Here is a tiny trained network, its code and every weight. The questions are about switching its units off for an input and a class, where a switched-off unit gives its printed mean instead of its output.

import numpy as np


def w(rows, s, z=0):
    codes = np.array(rows[::2]) - 128.0
    scale = np.full(codes.shape[1], s)
    scale[-1] = z or s
    return codes * scale


def f(y):
    return np.maximum(y, 0)


def log_softmax(a):
    a = a - a.max(-1, keepdims=True)
    return a - np.log(np.exp(a).sum(-1, keepdims=True))


def net(x, mask):
    res = np.array(x, float).reshape(1, 4) / 4 @ E
    y = f(res @ A[0][:, :-1].T + A[0][:, -1])
    res = res + np.where(mask, y, B[0][:, -1]) @ B[0][:, :-1]
    return log_softmax(res[-1] @ U[:, :-1].T + U[:, -1])


A, B = {}, {}
E = w([
[128,113,113,140,125,90,148,149,143,149,155,113],'x0',
[171,187,187,152,182,20,78,198,28,221,43,131],'x1',
[106,132,146,100,145,124,116,118,106,88,104,138],'x2',
[145,110,54,37,2,94,180,123,48,113,64,29],'x3',
],0.0057)
A[0] = w([
[126,122,54,40,36,125,169,97,69,154,55,51,53],'neuron 1',
[165,101,43,69,41,55,183,152,76,114,120,40,98],'neuron 2',
[68,152,219,218,229,161,70,136,199,133,228,235,95],'neuron 3',
[105,166,171,241,207,168,97,129,205,198,217,193,198],'neuron 4',
[158,215,182,137,163,29,56,207,38,208,42,114,25],'neuron 5',
[53,62,62,107,106,185,155,76,182,33,196,108,254],'neuron 6',
[149,110,71,66,30,115,185,124,50,80,80,58,132],'neuron 7',
[194,226,201,127,170,85,62,179,62,179,2,128,139],'neuron 8',
[196,88,73,98,44,99,166,145,117,170,129,62,162],'neuron 9',
[69,84,82,102,72,209,197,57,213,37,200,101,2],'neuron 10',
[228,180,153,153,157,6,104,249,89,220,88,98,215],'neuron 11',
],0.0038,0.0029)
B[0] = w([
[167,60,101,110,203,179,129,155,62,67,60,105,196],'neuron 1',
[139,29,141,135,201,132,122,166,87,92,69,92,206],'neuron 2',
[177,18,135,110,214,201,154,206,38,86,6,73,232],'neuron 3',
[180,3,157,70,195,150,106,130,71,112,34,69,243],'neuron 4',
[73,160,52,189,158,216,206,80,104,194,173,200,211],'neuron 5',
[61,107,109,155,82,172,174,41,116,182,85,188,239],'neuron 6',
[160,59,138,112,187,159,107,151,50,114,63,123,213],'neuron 7',
[71,109,88,175,112,178,193,40,113,150,135,189,223],'neuron 8',
[158,51,164,100,178,151,97,130,114,103,30,102,195],'neuron 9',
[79,147,27,190,157,234,228,92,84,153,142,225,195],'neuron 10',
[51,103,101,180,84,198,166,67,111,185,90,201,255],'neuron 11',
],0.0045,0.0059)
U = w([
[51,144,63,167,120,168,203,83,119,153,144,175,16],'0',
[215,75,134,105,199,144,111,194,100,97,86,78,42],'1',
[114,121,138,114,112,125,117,115,136,136,109,118,253],'2',
[116,119,143,126,111,122,117,118,129,127,120,109,236],'3',
[144,167,144,107,65,92,75,158,150,129,178,108,154],'4',
[197,255,166,73,96,10,81,208,209,97,234,75,3],'5',
[196,254,131,111,105,78,59,219,199,110,245,78,16],'6',
[219,245,157,112,65,23,44,156,163,104,202,49,4],'7',
],0.0068,0.0051)

Each question gives the input, the list of numbers given to net, and the class t.
The units are the neurons (one row each of A and B). Each row of codes is followed by its name. A weight is (code - 128) times the scale printed after its matrix; where a second scale follows, it is the last column's (A, B and U).
mask holds one flag per neuron, in row order. A switched-off neuron (its flag False) gives its mean, the last column of its row in B, instead of its output. The means were averaged over made-up inputs and are rounded, as every weight is.
A unit's drop is (log p(t) with every unit on - log p(t) with that unit switched off) / (log p(t) with every unit on - log p(t) with every unit switched off).
The circuit of an input: a set's keep is (log p(t) with only the set's units on - log p(t) with every unit switched off) / (log p(t) with every unit on - log p(t) with every unit switched off). Starting from all 11 units, units are removed one at a time, each time the one whose removal leaves the highest keep (on an exact tie, the one counted first), for as long as the keep stays at least 0.8.
units of the circuit, in order: the units of the circuit, biggest drop first
most important unit: the unit with the biggest drop
top k neurons: the k neurons with the biggest drops, biggest first
drop when u is switched off: that unit's drop, to one decimal
input [4,1,-2,-6], class 1: units of the circuit, in order -> (neuron 3; neuron 4)
input [3,7,4,4], class 0: most important unit -> neuron 5
input [5,8,4,-2], class 0: units of the circuit, in order -> (neuron 5; neuron 11)
input [7,7,4,-2], class 0: units of the circuit, in order -> (neuron 5; neuron 11)
input [5,-7,-5,8], class 1: units of the circuit, in order -> (neuron 2; neuron 1)
input [-8,-3,-3,8], class 1: top 3 neurons -> (neuron 1; neuron 7; neuron 2)
input [5,8,-1,1], class 0: units of the circuit, in order -> (neuron 5; neuron 11)
input [-8,-3,6,8], class 1: units of the circuit, in order -> (neuron 1; neuron 7)
input [6,6,3,1], class 0: top 3 neurons -> (neuron 5; neuron 11; neuron 8)
input [7,7,6,5], class 0: top 3 neurons -> (neuron 5; neuron 11; neuron 8)
input [1,-7,-2,-8], class 1: top 3 neurons -> (neuron 3; neuron 4; neuron 11)
input [-5,7,5,6], class 0: top 2 neurons -> (neuron 5; neuron 8)
input [0,8,3,-4], class 0: top 3 neurons -> (neuron 5; neuron 8; neuron 11)
input [1,-3,2,-6], class 1: top 3 neurons -> (neuron 3; neuron 4; neuron 11)
input [5,0,-4,6], class 1: drop when neuron 1 is switched off -> 0.2
input [3,-6,5,8], class 1: drop when neuron 10 is switched off -> -0.2
input [1,-6,2,8], class 1: drop when neuron 9 is switched off -> 0.3
